Here is a tiny trained network, its code and every weight. The questions are about switching its units off for an input and a class, where a switched-off unit gives its printed mean instead of its output.

import numpy as np


def w(rows, s, z=0):
    codes = np.array(rows[::2]) - 128.0
    scale = np.full(codes.shape[1], s)
    scale[-1] = z or s
    return codes * scale


def f(y):
    return np.maximum(y, 0)


def log_softmax(a):
    a = a - a.max(-1, keepdims=True)
    return a - np.log(np.exp(a).sum(-1, keepdims=True))


def net(x, mask):
    res = np.array(x, float).reshape(1, 3) / 4 @ E
    y = f(res @ A[0][:, :-1].T + A[0][:, -1])
    res = res + np.where(mask, y, B[0][:, -1]) @ B[0][:, :-1]
    return log_softmax(res[-1] @ U[:, :-1].T + U[:, -1])


A, B = {}, {}
E = w([
[183,67,79,186,206,28,220],'x0',
[191,54,243,93,218,160,76],'x1',
[2,56,36,53,187,109,69],'x2',
],0.0061)
A[0] = w([
[176,74,105,181,169,53,209,5],'n0',
[86,191,50,169,68,118,170,52],'n1',
[173,72,227,83,190,164,86,64],'n2',
[88,192,178,103,48,243,62,33],'n3',
[182,57,219,106,210,173,68,2],'n4',
[63,201,57,137,80,81,157,38],'n5',
[215,194,194,194,81,158,212,50],'n6',
[101,200,157,97,54,220,63,131],'n7',
[179,106,93,198,195,49,190,10],'n8',
[135,68,177,89,213,153,85,122],'n9',
[1,8,2,33,211,78,67,72],'n10',
[237,186,201,214,85,123,208,20],'n11',
[80,189,80,163,62,123,167,161],'n12',
[117,213,161,86,62,215,43,16],'n13',
[91,186,43,143,54,97,166,13],'n14',
[89,167,46,164,42,119,164,32],'n15',
[171,123,99,191,167,44,179,153],'n16',
],0.0055,0.0035)
B[0] = w([
[62,76,77,71,231,93,196,173],'n0',
[78,85,182,179,98,105,116,179],'n1',
[106,74,187,184,86,104,101,192],'n2',
[63,66,52,80,214,87,196,198],'n3',
[57,58,209,209,95,104,97,186],'n4',
[17,95,196,187,90,116,109,178],'n5',
[57,192,131,127,164,199,170,195],'n6',
[151,88,58,71,180,73,164,211],'n7',
[87,84,71,78,214,96,166,175],'n8',
[120,115,173,181,83,119,111,192],'n9',
[85,242,152,151,144,241,186,255],'n10',
[66,191,141,136,177,208,174,199],'n11',
[151,84,167,165,82,89,78,200],'n12',
[58,77,53,61,253,85,189,188],'n13',
[21,72,199,189,103,114,102,173],'n14',
[77,84,176,182,109,107,106,176],'n15',
[177,100,73,72,151,97,137,196],'n16',
],0.0071,0.0068)
U = w([
[125,76,61,47,167,65,150,78],'0',
[116,76,191,210,77,90,102,77],'1',
[116,255,130,136,137,220,152,75],'2',
[174,166,108,96,81,103,108,254],'3',
],0.013,0.0093)

Each question gives the input, the list of numbers given to net, and the class t.
The units are the neurons (one row each of A and B). Each row of codes is followed by its name. A weight is (code - 128) times the scale printed after its matrix; where a second scale follows, it is the last column's (A, B and U).
mask holds one flag per neuron, in row order. A switched-off neuron (its flag False) gives its mean, the last column of its row in B, instead of its output. The means were averaged over made-up inputs and are rounded, as every weight is.
A unit's drop is (log p(t) with every unit on - log p(t) with that unit switched off) / (log p(t) with every unit on - log p(t) with every unit switched off).
The circuit of an input: a set's keep is (log p(t) with only the set's units on - log p(t) with every unit switched off) / (log p(t) with every unit on - log p(t) with every unit switched off). Starting from the 12 units with the biggest drops (on a tie, the unit counted first), units are removed one at a time, each time the one whose removal leaves the highest keep (on an exact tie, the one counted first), for as long as the keep stays at least 0.8.
circuit, biggest first: the units of the circuit, biggest drop first
top k neurons: the k neurons with the biggest drops, biggest first
drop when u is switched off: that unit's drop, to one decimal
input [-1,0,-2], class 3: top 2 neurons	[n10, n11]
input [2,-8,-7], class 1: top 2 neurons	[n10, n12]
input [6,-1,-6], class 0: circuit, biggest first	[n0]
input [1,2,-5], class 2: circuit, biggest first	[n11, n6]
input [0,1,2], class 3: top 2 neurons	[n11, n6]
input [0,-6,-6], class 1: top 2 neurons	[n10, n12]
input [3,4,-5], class 2: top 3 neurons	[n11, n6, n12]
input [7,3,-6], class 0: top 2 neurons	[n10, n0]
input [-7,7,2], class 0: top 2 neurons	[n13, n3]
input [-3,-1,3], class 3: top 4 neurons	[n11, n6, n0, n8]
input [6,3,-8], class 2: top 2 neurons	[n11, n6]
input [-1,-3,1], class 3: top 3 neurons	[n4, n2, n9]
input [-2,7,8], class 2: top 2 neurons	[n10, n12]
input [0,2,3], class 3: top 2 neurons	[n11, n6]
input [-3,8,8], class 1: circuit, biggest first	[n4]
input [-7,-4,-5], class 0: drop when n3 is switched off	0.1
input [1,-2,1], class 3: drop when n11 is switched off	0.1
input [-7,-8,0], class 1: drop when n2 is switched off	-0.1
